Here is a tiny trained network, its code and every weight. The questions are about switching its units off for an input and a class, where a switched-off unit gives its printed mean instead of its output.

import numpy as np


def w(rows, s, z=0):
    codes = np.array(rows[::2]) - 128.0
    scale = np.full(codes.shape[1], s)
    scale[-1] = z or s
    return codes * scale


def f(y):
    return y / 2 * (1 + np.tanh(0.7978845608 * (y + 0.044715 * y**3)))


def log_softmax(a):
    a = a - a.max(-1, keepdims=True)
    return a - np.log(np.exp(a).sum(-1, keepdims=True))


def net(x, mask):
    res = np.array(x, float).reshape(1, 8) / 4 @ E
    y = f(res @ A[0][:, :-1].T + A[0][:, -1])
    res = res + np.where(mask, y, B[0][:, -1]) @ B[0][:, :-1]
    return log_softmax(res[-1] @ U[:, :-1].T + U[:, -1])


A, B = {}, {}
E = w([
[132,125,146,132,125,130,131,133,126,128,127,130],'x0',
[129,127,121,128,129,114,123,126,145,137,113,124],'x1',
[48,237,233,227,28,4,28,16,12,16,19,18],'x2',
[255,241,13,235,229,236,28,237,21,87,21,236],'x3',
[127,129,125,124,130,123,125,126,126,129,127,135],'x4',
[118,127,125,127,136,132,121,131,118,126,140,122],'x5',
[130,114,128,127,126,130,122,132,140,126,111,116],'x6',
[162,234,240,239,233,227,13,11,229,238,232,22],'x7',
],0.0039)
A[0] = w([
[238,253,12,233,227,244,13,234,16,83,13,237,244],'N1',
[218,24,9,43,197,244,230,243,219,225,199,235,248],'N2',
[138,83,10,51,50,67,226,233,21,7,17,241,247],'N3',
[57,54,42,31,17,21,225,218,28,2,22,198,244],'N4',
[240,66,95,72,239,251,186,172,246,252,242,178,253],'N5',
[31,4,67,11,50,100,247,218,234,156,224,212,250],'N6',
],0.0036,0.0033)
B[0] = w([
[239,242,26,217,246,244,48,196,20,50,22,187,253],'N1',
[147,41,39,46,250,230,197,230,227,221,225,228,229],'N2',
[207,86,29,18,46,63,220,238,30,23,27,211,210],'N3',
[94,54,55,28,38,23,230,227,16,31,23,185,206],'N4',
[133,46,83,136,251,229,84,92,226,242,238,254,222],'N5',
[24,4,169,19,116,85,243,224,224,201,211,163,192],'N6',
],0.0039,0.011)
U = w([
[20,11,56,22,78,56,241,241,203,172,195,216,59],'0',
[234,70,10,42,216,232,229,253,75,112,59,240,6],'1',
[34,15,238,105,226,242,110,14,248,236,243,148,153],'2',
[227,183,17,237,237,230,13,175,199,213,203,230,17],'3',
[7,33,216,30,14,3,217,135,33,2,32,26,198],'4',
[234,233,27,154,33,38,100,214,11,8,12,178,58],'5',
[18,226,240,247,10,9,19,14,220,175,227,9,254],'6',
[238,237,169,243,224,222,16,34,18,84,20,13,97],'7',
],0.0037,0.0032)

Each question gives the input, the list of numbers given to net, and the class t.
The units are the neurons (one row each of A and B). Each row of codes is followed by its name. A weight is (code - 128) times the scale printed after its matrix; where a second scale follows, it is the last column's (A, B and U).
mask holds one flag per neuron, in row order. A switched-off neuron (its flag False) gives its mean, the last column of its row in B, instead of its output. The means were averaged over made-up inputs and are rounded, as every weight is.
A unit's drop is (log p(t) with every unit on - log p(t) with that unit switched off) / (log p(t) with every unit on - log p(t) with every unit switched off).
The circuit of an input: a set's keep is (log p(t) with only the set's units on - log p(t) with every unit switched off) / (log p(t) with every unit on - log p(t) with every unit switched off). Starting from all 6 units, units are removed one at a time, each time the one whose removal leaves the highest keep (on an exact tie, the one counted first), for as long as the keep stays at least 0.8.
units of the circuit, in order: the units of the circuit, biggest drop first
unit that matters most: the unit with the biggest drop
top k neurons: the k neurons with the biggest drops, biggest first
input [5,-8,-7,-3,-7,1,-4,-2], class 0: units of the circuit, in order => [N6]
input [4,5,2,-4,0,-3,4,-4], class 4: units of the circuit, in order => [N2, N5]
input [2,-4,-3,0,-8,4,8,1], class 2: units of the circuit, in order => [N1, N3, N4]
input [-6,3,-5,3,6,8,-6,2], class 3: units of the circuit, in order => [N4, N3]
input [5,-8,-4,-4,0,-1,4,1], class 2: units of the circuit, in order => [N3, N4]
input [-6,-5,2,-7,-4,7,-8,5], class 6: units of the circuit, in order => [N2, N5, N3]
input [-6,1,2,1,5,1,-5,-4], class 5: units of the circuit, in order => [N2, N5]
input [7,-6,-6,2,-5,4,-4,1], class 3: top 2 neurons => [N4, N5]
input [-6,2,7,-2,-8,-8,-7,-1], class 4: top 2 neurons => [N1, N5]
input [-1,5,8,-3,-5,5,-8,8], class 6: units of the circuit, in order => [N1, N2]
input [-6,2,-1,-6,-7,-6,4,1], class 2: top 2 neurons => [N3, N4]
input [4,1,1,5,-3,2,6,-7], class 5: units of the circuit, in order => [N5, N2, N4]
input [5,0,3,-8,-5,-4,-3,-3], class 4: top 2 neurons => [N2, N5]
input [0,8,-3,0,0,6,-5,4], class 2: top 2 neurons => [N1, N3]
input [-4,-8,1,-6,8,8,7,-1], class 4: unit that matters most => N2
input [-7,-5,-3,-1,-1,-1,6,-5], class 0: top 2 neurons => [N1, N6]
input [2,-2,6,-2,-1,1,-6,-1], class 4: top 2 neurons => [N1, N5]
input [-1,1,1,7,3,0,-3,-3], class 5: top 3 neurons => [N5, N2, N6]
input [-6,8,2,-4,-8,8,2,-8], class 4: top 3 neurons => [N2, N5, N4]
input [-1,-8,5,-4,8,2,-1,5], class 6: unit that matters most => N1
input [-2,-5,1,-8,8,1,4,5], class 6: top 2 neurons => [N2, N5]
input [4,5,1,-5,3,0,8,-3], class 4: top 2 neurons => [N2, N5]
